Below is a small trained network, with its code and all its weights. Each question gives an input and a class and asks what happens when units are switched off, that is, made to give their printed mean instead of their output.

import numpy as np


def w(rows, s, z=0):
    codes = np.array(rows[::2]) - 128.0
    scale = np.full(codes.shape[1], s)
    scale[-1] = z or s
    return codes * scale


def f(y):
    return y / 2 * (1 + np.tanh(0.7978845608 * (y + 0.044715 * y**3)))


def log_softmax(a):
    a = a - a.max(-1, keepdims=True)
    return a - np.log(np.exp(a).sum(-1, keepdims=True))


def net(x, mask):
    res = np.array(x, float).reshape(1, 6) / 4 @ E
    y = f(res @ A[0][:, :-1].T + A[0][:, -1])
    res = res + np.where(mask, y, B[0][:, -1]) @ B[0][:, :-1]
    return log_softmax(res[-1] @ U[:, :-1].T + U[:, -1])


A, B = {}, {}
E = w([
[215,247,2],'x0',
[121,124,124],'x1',
[127,128,128],'x2',
[64,253,228],'x3',
[130,125,131],'x4',
[117,130,122],'x5',
],0.0052)
A[0] = w([
[112,198,189,78],'neuron 1',
[82,21,153,127],'neuron 2',
[124,125,127,2],'neuron 3',
[161,178,93,41],'neuron 4',
[126,144,152,6],'neuron 5',
[143,174,43,97],'neuron 6',
[177,10,78,78],'neuron 7',
[81,83,188,53],'neuron 8',
[132,126,129,233],'neuron 9',
],0.013,0.0056)
B[0] = w([
[48,127,191,198],'neuron 1',
[229,144,105,249],'neuron 2',
[140,199,183,94],'neuron 3',
[178,171,142,169],'neuron 4',
[78,217,146,102],'neuron 5',
[213,144,155,241],'neuron 6',
[3,171,197,253],'neuron 7',
[181,185,110,189],'neuron 8',
[109,102,82,213],'neuron 9',
],0.024,0.005)
U = w([
[191,103,146,254],'0',
[254,180,168,62],'1',
[107,156,236,41],'2',
],0.0073,0.0084)

Each question gives the input, the list of numbers given to net, and the class t.
The units are the neurons (one row each of A and B). Each row of codes is followed by its name. A weight is (code - 128) times the scale printed after its matrix; where a second scale follows, it is the last column's (A, B and U).
mask holds one flag per neuron, in row order. A switched-off neuron (its flag False) gives its mean, the last column of its row in B, instead of its output. The means were averaged over made-up inputs and are rounded, as every weight is.
A unit's drop is (log p(t) with every unit on - log p(t) with that unit switched off) / (log p(t) with every unit on - log p(t) with every unit switched off).
The circuit of an input: a set's keep is (log p(t) with only the set's units on - log p(t) with every unit switched off) / (log p(t) with every unit on - log p(t) with every unit switched off). Starting from all 9 units, units are removed one at a time, each time the one whose removal leaves the highest keep (on an exact tie, the one counted first), for as long as the keep stays at least 0.8.
circuit, biggest first: the units of the circuit, biggest drop first
top k neurons: the k neurons with the biggest drops, biggest first
drop of u: that unit's drop, to one decimal
input [3,-4,7,8,-4,8], class 2: circuit, biggest first => neuron 1
input [-7,2,2,2,-7,7], class 1: top 2 neurons => neuron 2; neuron 8
input [1,3,7,-4,1,-1], class 2: top 2 neurons => neuron 7; neuron 2
input [-5,0,0,1,7,-3], class 1: top 3 neurons => neuron 2; neuron 8; neuron 7
input [2,0,7,8,4,3], class 2: top 2 neurons => neuron 1; neuron 2
input [-6,2,-8,3,-5,-5], class 1: circuit, biggest first => neuron 8; neuron 2
input [-7,6,5,-1,2,3], class 1: top 2 neurons => neuron 2; neuron 8
input [-4,0,-6,-5,0,-1], class 2: top 3 neurons => neuron 7; neuron 6; neuron 4
input [-8,-5,-3,-2,-3,2], class 1: top 2 neurons => neuron 2; neuron 8
input [-5,0,-2,-7,-5,-1], class 2: top 2 neurons => neuron 7; neuron 6
input [-6,-3,0,-4,-4,7], class 1: top 3 neurons => neuron 2; neuron 8; neuron 1
input [2,3,0,8,-5,8], class 2: top 2 neurons => neuron 1; neuron 2
input [-5,0,-5,0,-3,3], class 1: top 4 neurons => neuron 2; neuron 8; neuron 7; neuron 1
input [-7,-2,-2,-5,2,-8], class 1: circuit, biggest first => neuron 2
input [-2,6,8,-8,6,-3], class 2: drop of neuron 7 => 1.7
input [-3,-4,-4,-7,-7,4], class 2: drop of neuron 2 => -0.1
input [2,6,-5,-8,-5,3], class 2: drop of neuron 7 => 1.0
